Below are the code and all the weights of a small trained network. Each question names an input and a class and asks about switching units off, where a switched-off unit gives its printed mean instead of its output.

import numpy as np


def w(rows, s, z=0):
    codes = np.array(rows[::2]) - 128.0
    scale = np.full(codes.shape[1], s)
    scale[-1] = z or s
    return codes * scale


def f(y):
    return y / 2 * (1 + np.tanh(0.7978845608 * (y + 0.044715 * y**3)))


def log_softmax(a):
    a = a - a.max(-1, keepdims=True)
    return a - np.log(np.exp(a).sum(-1, keepdims=True))


def net(x, mask):
    res = np.array(x, float).reshape(1, 8) / 4 @ E
    y = f(res @ A[0][:, :-1].T + A[0][:, -1])
    res = res + np.where(mask, y, B[0][:, -1]) @ B[0][:, :-1]
    return log_softmax(res[-1] @ U[:, :-1].T + U[:, -1])


A, B = {}, {}
E = w([
[128,130,126,128,126],'x0',
[97,159,156,3,146],'x1',
[128,128,126,128,128],'x2',
[110,36,91,99,47],'x3',
[133,121,131,126,133],'x4',
[51,104,62,133,201],'x5',
[127,128,128,128,128],'x6',
[129,127,128,127,128],'x7',
],0.02)
A[0] = w([
[158,101,97,249,157,125],'neuron 1',
[100,126,170,119,181,90],'neuron 2',
[102,140,166,16,103,14],'neuron 3',
[74,155,147,112,183,101],'neuron 4',
[74,170,127,86,200,97],'neuron 5',
[190,94,131,170,78,123],'neuron 6',
[98,63,80,78,78,3],'neuron 7',
[166,118,158,116,139,91],'neuron 8',
[207,176,167,104,79,243],'neuron 9',
[119,124,140,132,128,89],'neuron 10',
[64,89,78,147,178,162],'neuron 11',
[156,84,133,158,51,144],'neuron 12',
[142,201,119,129,193,183],'neuron 13',
[154,89,139,176,70,152],'neuron 14',
[109,139,107,100,153,95],'neuron 15',
[82,52,106,90,73,181],'neuron 16',
[172,169,180,112,90,61],'neuron 17',
[113,160,121,45,184,129],'neuron 18',
[182,106,99,117,136,133],'neuron 19',
[106,149,149,27,107,170],'neuron 20',
[115,165,97,141,82,103],'neuron 21',
[113,111,159,144,116,122],'neuron 22',
[161,146,82,129,139,106],'neuron 23',
[170,206,164,174,192,170],'neuron 24',
[89,145,139,133,120,106],'neuron 25',
[187,163,178,108,89,86],'neuron 26',
[170,179,182,178,182,62],'neuron 27',
[77,178,102,103,246,98],'neuron 28',
[91,108,54,145,172,110],'neuron 29',
[172,179,133,131,128,136],'neuron 30',
[156,148,138,144,150,83],'neuron 31',
[136,93,106,151,108,91],'neuron 32',
[153,115,152,140,91,180],'neuron 33',
[127,120,150,81,122,36],'neuron 34',
[181,149,174,108,96,119],'neuron 35',
[145,113,127,102,80,63],'neuron 36',
[113,144,145,40,112,162],'neuron 37',
[138,122,135,139,105,104],'neuron 38',
[126,141,112,137,128,98],'neuron 39',
[53,86,64,150,178,39],'neuron 40',
],0.016,0.019)
B[0] = w([
[67,80,157,78,73,228],'neuron 1',
[144,143,137,156,129,151],'neuron 2',
[27,192,53,2,166,194],'neuron 3',
[177,121,121,162,112,170],'neuron 4',
[182,128,137,155,148,189],'neuron 5',
[158,149,113,145,147,211],'neuron 6',
[108,40,206,136,29,174],'neuron 7',
[117,112,135,142,133,140],'neuron 8',
[91,177,72,109,163,253],'neuron 9',
[128,106,138,96,104,123],'neuron 10',
[141,104,180,137,104,202],'neuron 11',
[160,170,102,163,179,222],'neuron 12',
[163,115,139,168,119,198],'neuron 13',
[157,136,95,144,149,216],'neuron 14',
[155,144,133,166,115,148],'neuron 15',
[88,187,89,108,173,229],'neuron 16',
[128,76,178,149,100,174],'neuron 17',
[168,109,117,154,137,203],'neuron 18',
[129,141,123,143,129,145],'neuron 19',
[127,62,193,154,92,226],'neuron 20',
[133,130,128,133,131,134],'neuron 21',
[143,135,124,126,139,137],'neuron 22',
[120,115,132,130,130,130],'neuron 23',
[59,91,161,57,79,213],'neuron 24',
[139,128,133,123,132,129],'neuron 25',
[113,76,164,120,74,186],'neuron 26',
[67,164,84,71,158,175],'neuron 27',
[187,149,136,173,137,206],'neuron 28',
[95,119,147,98,98,180],'neuron 29',
[96,118,148,120,133,163],'neuron 30',
[100,123,114,115,137,140],'neuron 31',
[140,142,113,146,164,158],'neuron 32',
[135,164,98,177,168,193],'neuron 33',
[109,154,105,119,147,143],'neuron 34',
[106,117,144,101,97,187],'neuron 35',
[128,147,117,143,150,154],'neuron 36',
[133,87,160,136,84,211],'neuron 37',
[143,139,128,140,148,143],'neuron 38',
[125,114,130,121,131,126],'neuron 39',
[39,158,94,27,134,179],'neuron 40',
],0.016,0.031)
U = w([
[65,138,59,113,141,251],'0',
[116,59,204,147,87,43],'1',
[247,137,80,215,169,126],'2',
],0.013,0.0021)

Each question gives the input, the list of numbers given to net, and the class t.
The units are the neurons (one row each of A and B). Each row of codes is followed by its name. A weight is (code - 128) times the scale printed after its matrix; where a second scale follows, it is the last column's (A, B and U).
mask holds one flag per neuron, in row order. A switched-off neuron (its flag False) gives its mean, the last column of its row in B, instead of its output. The means were averaged over made-up inputs and are rounded, as every weight is.
A unit's drop is (log p(t) with every unit on - log p(t) with that unit switched off) / (log p(t) with every unit on - log p(t) with every unit switched off).
unit that matters most: the unit with the biggest drop
k most important neurons: the k neurons with the biggest drops, biggest first
drop of u: that unit's drop, to one decimal
input [-7,8,5,5,8,1,0,5], class 1: 4 most important neurons => [neuron 20; neuron 7; neuron 37; neuron 9]
input [4,-7,-7,-2,7,3,4,-4], class 1: 2 most important neurons => [neuron 9; neuron 3]
input [-1,2,6,7,1,7,0,-6], class 1: unit that matters most => neuron 7
input [2,0,2,-5,6,7,-2,1], class 1: 4 most important neurons => [neuron 24; neuron 12; neuron 29; neuron 40]
input [-2,-8,4,4,-7,0,-3,2], class 2: 2 most important neurons => [neuron 3; neuron 24]
input [-3,-8,0,1,-8,-6,-7,-5], class 2: 3 most important neurons => [neuron 3; neuron 12; neuron 6]
input [8,2,-8,3,5,1,7,-4], class 1: 4 most important neurons => [neuron 9; neuron 3; neuron 40; neuron 27]
input [-7,1,3,5,1,6,5,-4], class 1: 4 most important neurons => [neuron 7; neuron 9; neuron 11; neuron 3]
input [6,-8,3,-8,-8,-8,-4,-3], class 0: 2 most important neurons => [neuron 27; neuron 9]
input [0,-7,0,1,-2,-1,2,-2], class 2: 2 most important neurons => [neuron 3; neuron 40]
input [7,3,3,-6,8,4,4,6], class 2: drop of neuron 28 => 0.1
input [2,-8,-4,-6,-4,-5,5,8], class 0: drop of neuron 27 => 0.9
input [1,2,6,1,-2,7,-2,6], class 1: drop of neuron 11 => 0.2
input [-1,-1,5,3,2,-8,-5,7], class 2: drop of neuron 27 => 0.0
input [-3,-2,0,-1,-4,-8,5,2], class 0: unit that matters most => neuron 9
input [-7,8,0,5,2,-8,-6,3], class 0: 2 most important neurons => [neuron 3; neuron 9]
